Here is a tiny trained network, its code and every weight. The questions are about switching its units off for an input and a target symbol, where a switched-off unit gives its printed mean instead of its output.

import numpy as np


def w(rows, s, z=0):
    codes = np.array(rows[::2]) - 128.0
    scale = np.full(codes.shape[1], s)
    scale[-1] = z or s
    return codes * scale


def norm(h):
    return h / np.sqrt((h * h).mean(-1, keepdims=True) + 1e-5)


def f(y):
    return np.maximum(y, 0)


def softmax(a):
    e = np.exp(a - a.max(-1, keepdims=True))
    return e / e.sum(-1, keepdims=True)


def log_softmax(a):
    a = a - a.max(-1, keepdims=True)
    return a - np.log(np.exp(a).sum(-1, keepdims=True))


def net(x, mask):
    ids = ['Θζηλμπψ'.index(c) for c in x.split()]
    T = len(ids)
    res = E[ids] + P[:T]
    u = 0
    for l in range(2):
        r = norm(res)
        for j in range(2):
            rows = slice(3 * j, 3 * j + 3)
            q, k, v = (r @ M[l][rows].T for M in (Q, K, V))
            z = softmax(np.where(np.tri(T) > 0, q @ k.T / 3**0.5, -1e9)) @ v
            o = O[l][rows]
            res = res + np.where(mask[u + j], z, o[:, -1]) @ o[:, :-1]
        u += 2
        y = f(norm(res) @ A[l][:, :-1].T + A[l][:, -1])
        res = res + np.where(mask[u : u + 4], y, B[l][:, -1]) @ B[l][:, :-1]
        u += 4
    return log_softmax(norm(res)[-1] @ U[:, :-1].T + U[:, -1])


Q, K, V, O, A, B = {}, {}, {}, {}, {}, {}
E = w([
[187,72,212,89,94,219,182,193,157],'Θ',
[9,115,111,85,159,177,129,51,210],'ζ',
[92,101,112,81,140,174,126,255,109],'η',
[137,21,76,183,206,28,120,134,126],'λ',
[170,23,89,194,111,145,43,216,180],'μ',
[173,75,143,30,121,108,34,67,134],'π',
[97,66,140,73,70,54,231,135,88],'ψ',
],0.0067)
P = w([
[182,168,86,121,104,136,127,93,148],'0',
[51,78,135,70,183,193,102,100,37],'1',
[76,88,159,139,150,172,116,121,55],'2',
[65,100,165,138,148,160,115,140,81],'3',
[76,109,171,144,142,138,112,167,106],'4',
[83,120,172,142,138,125,118,172,135],'5',
[88,125,159,142,132,110,123,182,167],'6',
[112,132,155,140,132,99,128,185,194],'7',
[119,148,135,122,127,93,135,186,214],'8',
[136,159,116,129,132,85,138,175,239],'9',
[125,167,111,113,131,83,166,202,255],'10',
],0.007)
Q[0] = w([
[113,129,176,220,120,172,88,76,13],'L0H1',
[117,69,199,99,223,124,53,167,172],'L0H1',
[3,18,243,69,56,48,99,174,82],'L0H1',
[96,118,84,200,129,97,136,125,54],'L0H2',
[152,209,154,153,112,140,36,34,43],'L0H2',
[160,156,88,160,83,183,167,119,58],'L0H2',
],0.0055)
K[0] = w([
[53,3,228,100,143,149,112,129,38],'L0H1',
[107,147,129,122,58,64,171,195,196],'L0H1',
[110,147,218,139,168,75,102,169,224],'L0H1',
[120,108,186,86,155,157,104,159,121],'L0H2',
[89,78,156,160,181,178,185,200,102],'L0H2',
[100,57,141,124,153,145,113,87,61],'L0H2',
],0.0064)
V[0] = w([
[123,207,146,60,122,206,70,84,98],'L0H1',
[183,133,80,76,206,89,21,50,132],'L0H1',
[237,132,117,193,195,215,56,139,220],'L0H1',
[106,158,173,40,81,185,57,92,126],'L0H2',
[61,139,149,162,29,155,101,198,108],'L0H2',
[150,99,110,138,254,123,80,91,121],'L0H2',
],0.0039)
O[0] = w([
[227,213,167,152,218,32,98,174,112,103],'L0H1',
[87,174,204,202,117,127,84,198,181,179],'L0H1',
[115,134,209,255,107,126,202,104,49,117],'L0H1',
[167,157,169,167,247,89,98,121,205,252],'L0H2',
[169,116,108,146,123,123,178,134,173,56],'L0H2',
[54,166,148,113,24,62,101,157,120,169],'L0H2',
],0.0048,0.0034)
A[0] = w([
[197,183,107,166,188,177,237,112,89,26],'L0N1',
[125,176,204,148,164,169,135,127,100,14],'L0N2',
[133,137,85,69,132,32,225,85,112,2],'L0N3',
[123,91,205,80,32,147,30,1,189,48],'L0N4',
],0.0034,0.00088)
B[0] = w([
[70,190,26,108,129,44,141,181,3,137],'L0N1',
[55,121,204,105,96,133,121,143,140,149],'L0N2',
[150,121,176,129,148,129,70,121,138,162],'L0N3',
[123,73,97,159,57,76,205,217,72,252],'L0N4',
],0.0053,0.0034)
Q[1] = w([
[212,115,191,136,146,148,139,144,104],'L1H1',
[86,22,171,49,121,26,103,192,194],'L1H1',
[144,51,163,91,173,84,48,62,67],'L1H1',
[98,83,220,80,178,95,222,123,181],'L1H2',
[101,66,216,94,72,139,69,121,97],'L1H2',
[149,208,99,157,141,143,150,3,6],'L1H2',
],0.0063)
K[1] = w([
[90,112,119,134,192,76,148,113,136],'L1H1',
[144,172,130,149,113,148,145,178,255],'L1H1',
[66,90,151,94,163,147,150,220,142],'L1H1',
[132,126,14,131,121,115,127,159,127],'L1H2',
[115,123,125,126,170,79,144,175,151],'L1H2',
[104,89,173,125,137,168,64,110,107],'L1H2',
],0.008)
V[1] = w([
[141,108,129,171,208,97,136,69,185],'L1H1',
[57,167,182,166,117,209,215,147,164],'L1H1',
[253,79,224,135,61,103,139,98,125],'L1H1',
[50,188,232,106,106,157,172,181,66],'L1H2',
[151,125,186,153,116,60,254,90,113],'L1H2',
[163,158,82,199,160,143,107,192,113],'L1H2',
],0.0055)
O[1] = w([
[91,77,50,88,117,127,117,234,83,110],'L1H1',
[254,197,114,155,149,194,180,171,50,46],'L1H1',
[149,11,231,132,155,154,158,113,64,250],'L1H1',
[232,182,57,67,144,34,147,91,245,207],'L1H2',
[108,26,95,17,191,153,25,120,190,95],'L1H2',
[60,85,92,146,93,8,215,128,96,37],'L1H2',
],0.0052,0.0012)
A[1] = w([
[208,126,182,149,48,183,133,148,172,194],'L1N1',
[16,152,231,50,95,173,96,173,47,146],'L1N2',
[31,146,101,185,253,166,173,28,128,247],'L1N3',
[102,61,97,177,83,68,46,113,193,188],'L1N4',
],0.0034,0.0011)
B[1] = w([
[79,221,152,107,169,119,172,55,32,188],'L1N1',
[214,140,65,254,66,131,96,195,218,233],'L1N2',
[238,208,200,143,83,95,235,39,89,163],'L1N3',
[77,217,135,89,141,202,153,81,99,254],'L1N4',
],0.0041,0.0037)
U = w([
[235,89,157,152,164,170,190,131,73,107],'Θ',
[141,228,92,134,85,129,149,59,150,142],'ζ',
[162,197,41,137,151,137,115,223,115,8],'η',
[33,83,88,167,79,81,191,136,44,80],'λ',
[58,75,105,186,21,212,106,158,115,86],'μ',
[75,137,255,150,167,83,61,176,176,224],'π',
[103,45,66,15,151,175,123,105,159,191],'ψ',
],0.0055,0.0017)

Each question gives the input, a string of symbols that net reads in full, and the target symbol t.
The units are the heads (3 rows each of Q, K, V and O) and the neurons (one row each of A and B). Each row of codes is followed by its name. A weight is (code - 128) times the scale printed after its matrix; where a second scale follows, it is the last column's (O, A, B and U).
mask holds one flag per unit, layer by layer, with each layer's heads first. A switched-off unit (its flag False) gives its mean, the last column of its rows in O or B, instead of its output. The means were averaged over made-up inputs and are rounded, as every weight is.
A unit's drop is (log p(t) with every unit on - log p(t) with that unit switched off) / (log p(t) with every unit on - log p(t) with every unit switched off).
top k neurons: the k neurons with the biggest drops, biggest first
top k neurons in layer l: the k neurons of layer l with the biggest drops, biggest first
heads that matter: for each layer, one digit per head in row order, 1 if its drop is at least 0.15 and else 0, layers parted by /
drop of u: that unit's drop, to one decimal
input ψ Θ ψ Θ π π ψ λ π Θ, target μ: heads that matter -> 11 / 01
input π λ ψ π ψ ψ η, target ψ: heads that matter -> 10 / 00
input Θ π π μ π ψ ψ, target ψ: heads that matter -> 10 / 01
input μ π π λ ψ μ π, target λ: heads that matter -> 00 / 00
input π ψ λ π Θ π λ η λ ψ λ, target ψ: heads that matter -> 10 / 00
input λ ψ π π λ Θ λ λ, target ζ: top 2 neurons -> [L0N4 L1N4]
input π λ π λ η Θ η η λ, target ζ: top 2 neurons -> [L0N4 L1N3]
input ψ ψ π μ π π λ π π λ η, target μ: heads that matter -> 10 / 01
input ζ π π ζ μ π ψ π, target ψ: top neuron in layer 1 -> [L1N2]
input π Θ ψ λ ζ π λ Θ λ, target Θ: heads that matter -> 10 / 10
input π λ ζ η, target η: heads that matter -> 10 / 11
input η η π π π π ζ π π μ η, target λ: heads that matter -> 10 / 01
input λ π π π π π λ η ζ η μ, target ζ: heads that matter -> 11 / 11
input λ λ ζ π λ Θ Θ ψ π, target ζ: top neuron -> [L1N1]
input λ ψ ψ λ π η, target ζ: top 2 neurons -> [L0N4 L1N1]
input ζ ζ Θ, target η: heads that matter -> 10 / 10
input λ ψ Θ ζ η π ψ, target ζ: heads that matter -> 01 / 11
input π Θ μ, target Θ: heads that matter -> 10 / 11
input η π Θ π π η ψ Θ π, target λ: top 2 neurons in layer 0 -> [L0N4 L0N3]
input Θ π η, target ψ: top neuron in layer 1 -> [L1N2]
input π π π ψ μ, target ψ: top 2 neurons in layer 1 -> [L1N2 L1N4]
input μ π ψ ζ, target Θ: top 2 neurons in layer 1 -> [L1N3 L1N4]
input π π π λ π λ λ η μ λ, target λ: drop of L0H2 -> 0.0
input η π π π λ Θ η η λ μ Θ, target λ: drop of L0H1 -> 0.1
input ψ ψ μ π π π ψ π λ, target μ: drop of L0H1 -> 0.9
